Here is a tiny trained network, its code and every weight. The questions are about switching its units off for an input and a class, where a switched-off unit gives its printed mean instead of its output.

import numpy as np


def w(rows, s, z=0):
    codes = np.array(rows[::2]) - 128.0
    scale = np.full(codes.shape[1], s)
    scale[-1] = z or s
    return codes * scale


def f(y):
    return y / 2 * (1 + np.tanh(0.7978845608 * (y + 0.044715 * y**3)))


def log_softmax(a):
    a = a - a.max(-1, keepdims=True)
    return a - np.log(np.exp(a).sum(-1, keepdims=True))


def net(x, mask):
    res = np.array(x, float).reshape(1, 5) / 4 @ E
    y = f(res @ A[0][:, :-1].T + A[0][:, -1])
    res = res + np.where(mask, y, B[0][:, -1]) @ B[0][:, :-1]
    return log_softmax(res[-1] @ U[:, :-1].T + U[:, -1])


A, B = {}, {}
E = w([
[162,80,126],'x0',
[131,32,107],'x1',
[255,91,3],'x2',
[46,165,61],'x3',
[14,186,84],'x4',
],0.0067)
A[0] = w([
[86,248,105,203],'N0',
[148,122,159,24],'N1',
[117,150,124,8],'N2',
[153,81,212,226],'N3',
[61,122,61,198],'N4',
[112,92,64,223],'N5',
[151,198,214,234],'N6',
[131,118,139,70],'N7',
[143,121,104,183],'N8',
[154,76,161,187],'N9',
[45,111,73,225],'N10',
[136,229,131,254],'N11',
[110,127,151,218],'N12',
],0.013,0.0061)
B[0] = w([
[126,245,91,254],'N0',
[205,75,194,121],'N1',
[158,76,132,118],'N2',
[133,131,11,201],'N3',
[110,167,205,209],'N4',
[169,190,199,185],'N5',
[102,96,34,217],'N6',
[136,90,142,118],'N7',
[140,145,149,152],'N8',
[156,117,53,173],'N9',
[60,206,255,226],'N10',
[69,205,62,224],'N11',
[98,137,86,176],'N12',
],0.0086,0.011)
U = w([
[1,110,111,76],'0',
[82,43,207,2],'1',
[96,219,37,228],'2',
[223,45,79,54],'3',
[113,175,212,227],'4',
[126,79,113,127],'5',
],0.0077,0.0061)

Each question gives the input, the list of numbers given to net, and the class t.
The units are the neurons (one row each of A and B). Each row of codes is followed by its name. A weight is (code - 128) times the scale printed after its matrix; where a second scale follows, it is the last column's (A, B and U).
mask holds one flag per neuron, in row order. A switched-off neuron (its flag False) gives its mean, the last column of its row in B, instead of its output. The means were averaged over made-up inputs and are rounded, as every weight is.
A unit's drop is (log p(t) with every unit on - log p(t) with that unit switched off) / (log p(t) with every unit on - log p(t) with every unit switched off).
The circuit of an input: a set's keep is (log p(t) with only the set's units on - log p(t) with every unit switched off) / (log p(t) with every unit on - log p(t) with every unit switched off). Starting from the 12 units with the biggest drops (on a tie, the unit counted first), units are removed one at a time, each time the one whose removal leaves the highest keep (on an exact tie, the one counted first), for as long as the keep stays at least 0.8.
circuit, biggest first: the units of the circuit, biggest drop first
unit that matters most: the unit with the biggest drop
top k neurons: the k neurons with the biggest drops, biggest first
drop of u: that unit's drop, to one decimal
input [0,8,7,-7,6], class 4: circuit, biggest first	[N5 N11]
input [6,3,-1,3,-2], class 3: top 3 neurons	[N0 N11 N10]
input [0,4,-5,6,1], class 4: unit that matters most	N10
input [-8,3,-3,7,-2], class 4: circuit, biggest first	[N10 N3]
input [-4,0,1,-5,-1], class 3: circuit, biggest first	[N0 N10 N11]
input [6,-1,7,-1,2], class 4: top 3 neurons	[N6 N3 N5]
input [3,-3,5,-1,4], class 4: top 2 neurons	[N3 N6]
input [-2,1,5,0,1], class 4: drop of N3	0.2
input [7,3,0,-4,-5], class 3: drop of N11	0.1
input [1,3,-2,-5,-2], class 3: drop of N11	0.2
